Below are the code and all the weights of a small trained network. Each question names an input and a target symbol and asks about switching units off, where a switched-off unit gives its printed mean instead of its output.

import numpy as np


def w(rows, s, z=0):
    codes = np.array(rows[::2]) - 128.0
    scale = np.full(codes.shape[1], s)
    scale[-1] = z or s
    return codes * scale


def norm(h):
    return h / np.sqrt((h * h).mean(-1, keepdims=True) + 1e-5)


def f(y):
    return np.maximum(y, 0)


def softmax(a):
    e = np.exp(a - a.max(-1, keepdims=True))
    return e / e.sum(-1, keepdims=True)


def log_softmax(a):
    a = a - a.max(-1, keepdims=True)
    return a - np.log(np.exp(a).sum(-1, keepdims=True))


def net(x, mask):
    ids = ['ΔΘΠΣΨαβγεζηλτφω'.index(c) for c in x.split()]
    T = len(ids)
    res = E[ids] + P[:T]
    u = 0
    for l in range(3):
        q, k, v = (norm(res) @ M[l].T for M in (Q, K, V))
        z = softmax(np.where(np.tri(T) > 0, q @ k.T / 3**0.5, -1e9)) @ v
        res = res + np.where(mask[u], z, O[l][:, -1]) @ O[l][:, :-1]
        u += 1
        y = f(norm(res) @ A[l][:, :-1].T + A[l][:, -1])
        res = res + np.where(mask[u : u + 8], y, B[l][:, -1]) @ B[l][:, :-1]
        u += 8
    return log_softmax(norm(res)[-1] @ U[:, :-1].T + U[:, -1])


Q, K, V, O, A, B = {}, {}, {}, {}, {}, {}
E = w([
[119,142,135],'Δ',
[135,128,112],'Θ',
[146,117,134],'Π',
[149,163,93],'Σ',
[149,189,123],'Ψ',
[153,118,131],'α',
[158,155,104],'β',
[145,44,5],'γ',
[145,108,136],'ε',
[166,147,126],'ζ',
[101,110,117],'η',
[136,130,115],'λ',
[156,74,214],'τ',
[145,180,147],'φ',
[143,98,159],'ω',
],0.025)
P = w([
[108,156,32],'0',
[254,204,107],'1',
[214,111,111],'2',
[171,99,108],'3',
[52,114,116],'4',
[103,201,93],'5',
[146,144,94],'6',
[92,183,103],'7',
[149,81,116],'8',
[75,125,116],'9',
[158,98,123],'10',
[141,123,113],'11',
[74,152,146],'12',
],0.0087)
Q[0] = w([
[104,174,96],'0.h1',
[159,255,65],'0.h1',
[164,15,191],'0.h1',
],0.0072)
K[0] = w([
[88,251,254],'0.h1',
[234,169,160],'0.h1',
[128,218,130],'0.h1',
],0.0059)
V[0] = w([
[32,141,95],'0.h1',
[146,227,141],'0.h1',
[156,1,27],'0.h1',
],0.0077)
O[0] = w([
[83,254,107,2],'0.h1',
[124,70,152,215],'0.h1',
[248,244,110,166],'0.h1',
],0.0071,0.0029)
A[0] = w([
[101,105,109,7],'0.n1',
[219,190,248,138],'0.n2',
[167,74,129,43],'0.n3',
[125,50,160,164],'0.n4',
[112,108,23,244],'0.n5',
[114,101,115,60],'0.n6',
[216,177,138,83],'0.n7',
[167,102,144,19],'0.n8',
],0.013,0.002)
B[0] = w([
[106,195,197,135],'0.n1',
[104,90,123,254],'0.n2',
[75,163,119,191],'0.n3',
[200,172,78,202],'0.n4',
[128,45,191,196],'0.n5',
[106,230,162,137],'0.n6',
[123,179,134,218],'0.n7',
[124,255,176,172],'0.n8',
],0.0066,0.0087)
Q[1] = w([
[3,154,61],'1.h1',
[193,157,7],'1.h1',
[87,198,63],'1.h1',
],0.0057)
K[1] = w([
[204,206,255],'1.h1',
[98,188,118],'1.h1',
[90,173,172],'1.h1',
],0.0082)
V[1] = w([
[169,95,145],'1.h1',
[90,107,4],'1.h1',
[156,126,148],'1.h1',
],0.017)
O[1] = w([
[161,252,120,184],'1.h1',
[76,122,233,2],'1.h1',
[154,139,111,192],'1.h1',
],0.011,0.0042)
A[1] = w([
[70,77,174,169],'1.n1',
[134,71,42,121],'1.n2',
[69,153,137,173],'1.n3',
[40,246,38,175],'1.n4',
[135,71,111,124],'1.n5',
[183,189,88,4],'1.n6',
[160,175,136,167],'1.n7',
[189,78,103,55],'1.n8',
],0.011,0.004)
B[1] = w([
[177,168,118,160],'1.n1',
[166,127,88,199],'1.n2',
[182,161,2,142],'1.n3',
[178,98,178,254],'1.n4',
[149,49,180,147],'1.n5',
[111,160,157,244],'1.n6',
[164,1,91,241],'1.n7',
[122,128,47,179],'1.n8',
],0.0076,0.0061)
Q[2] = w([
[145,140,149],'2.h1',
[79,162,20],'2.h1',
[98,118,254],'2.h1',
],0.0091)
K[2] = w([
[76,82,143],'2.h1',
[157,135,203],'2.h1',
[106,167,9],'2.h1',
],0.011)
V[2] = w([
[111,203,94],'2.h1',
[87,73,1],'2.h1',
[9,50,125],'2.h1',
],0.0075)
O[2] = w([
[2,127,169,82],'2.h1',
[99,121,7,116],'2.h1',
[126,19,125,2],'2.h1',
],0.0082,0.0061)
A[2] = w([
[186,254,50,205],'2.n1',
[189,223,43,134],'2.n2',
[100,130,249,103],'2.n3',
[34,170,121,254],'2.n4',
[94,75,245,243],'2.n5',
[180,83,37,114],'2.n6',
[128,68,119,129],'2.n7',
[158,124,126,135],'2.n8',
],0.0098,0.0044)
B[2] = w([
[138,55,155,249],'2.n1',
[109,106,178,225],'2.n2',
[90,241,112,136],'2.n3',
[246,82,216,129],'2.n4',
[2,122,91,144],'2.n5',
[131,156,187,180],'2.n6',
[60,143,79,136],'2.n7',
[111,127,171,155],'2.n8',
],0.0098,0.015)
U = w([
[86,119,126,170],'Δ',
[154,155,116,75],'Θ',
[128,111,136,70],'Π',
[131,142,128,80],'Σ',
[151,54,9,180],'Ψ',
[105,132,119,60],'α',
[138,166,121,124],'β',
[96,214,183,162],'γ',
[144,155,103,124],'ε',
[82,103,120,180],'ζ',
[83,44,114,181],'η',
[159,174,94,139],'λ',
[141,165,103,118],'τ',
[203,200,45,254],'φ',
[125,114,145,57],'ω',
],0.016,0.0051)

Each question gives the input, a string of symbols that net reads in full, and the target symbol t.
The units are the heads (3 rows each of Q, K, V and O) and the neurons (one row each of A and B). Each row of codes is followed by its name. A weight is (code - 128) times the scale printed after its matrix; where a second scale follows, it is the last column's (O, A, B and U).
mask holds one flag per unit, layer by layer, with each layer's heads first. A switched-off unit (its flag False) gives its mean, the last column of its rows in O or B, instead of its output. The means were averaged over made-up inputs and are rounded, as every weight is.
A unit's drop is (log p(t) with every unit on - log p(t) with that unit switched off) / (log p(t) with every unit on - log p(t) with every unit switched off).
The circuit of an input: a set's keep is (log p(t) with only the set's units on - log p(t) with every unit switched off) / (log p(t) with every unit on - log p(t) with every unit switched off). Starting from the 12 units with the biggest drops (on a tie, the unit counted first), units are removed one at a time, each time the one whose removal leaves the highest keep (on an exact tie, the one counted first), for as long as the keep stays at least 0.8.
units of the circuit, in order: the units of the circuit, biggest drop first
most important unit: the unit with the biggest drop
k most important neurons: the k neurons with the biggest drops, biggest first
top k neurons in layer l: the k neurons of layer l with the biggest drops, biggest first
input τ τ α, target φ: units of the circuit, in order : 1.h1
input φ λ φ ζ, target Ψ: units of the circuit, in order : 1.h1, 0.h1, 2.h1, 1.n4
input η η β, target η: 2 most important neurons : 0.n4, 0.n8
input φ Σ φ, target Ψ: units of the circuit, in order : 1.h1, 0.h1, 2.h1, 0.n2
input Δ τ τ, target η: units of the circuit, in order : 0.h1, 2.h1, 2.n5
input φ φ λ λ, target Ψ: top 3 neurons in layer 0 : 0.n2, 0.n8, 0.n4
input φ Σ λ, target Ψ: top 2 neurons in layer 1 : 1.n8, 1.n4
input φ ω ω, target Ψ: units of the circuit, in order : 1.h1, 0.h1, 2.h1
input φ λ τ Δ, target Ψ: units of the circuit, in order : 0.h1, 1.h1, 2.h1
input Δ φ τ ω, target η: 4 most important neurons : 0.n8, 0.n4, 0.n7, 2.n5
input τ ω τ Ψ ω α, target φ: top 2 neurons in layer 0 : 0.n8, 0.n2
input Δ Δ α, target η: 3 most important neurons : 0.n8, 2.n5, 0.n7
input Δ φ β λ, target η: 2 most important neurons : 0.n8, 0.n7
input Δ Σ Σ Θ, target η: most important unit : 2.h1
input Σ τ λ Θ, target γ: 2 most important neurons : 0.n8, 0.n4
input Σ η τ Π, target γ: units of the circuit, in order : 0.n8, 1.h1, 2.n3
input Σ Ψ Δ Π, target γ: top 3 neurons in layer 2 : 2.n1, 2.n3, 2.n5
input φ η λ ε, target Ψ: top 2 neurons in layer 0 : 0.n2, 0.n6
input Σ φ Σ η, target γ: top 3 neurons in layer 2 : 2.n1, 2.n3, 2.n5
input Δ τ ζ, target η: most important unit : 0.h1
input Δ α ζ, target η: 3 most important neurons : 0.n8, 2.n5, 0.n7
input Δ Σ τ, target η: top 2 neurons in layer 0 : 0.n8, 0.n2
input Δ φ φ, target η: 3 most important neurons : 0.n8, 0.n7, 0.n4
input Θ φ φ Ψ φ β Σ, target Ψ: top 4 neurons in layer 0 : 0.n2, 0.n7, 0.n4, 0.n5
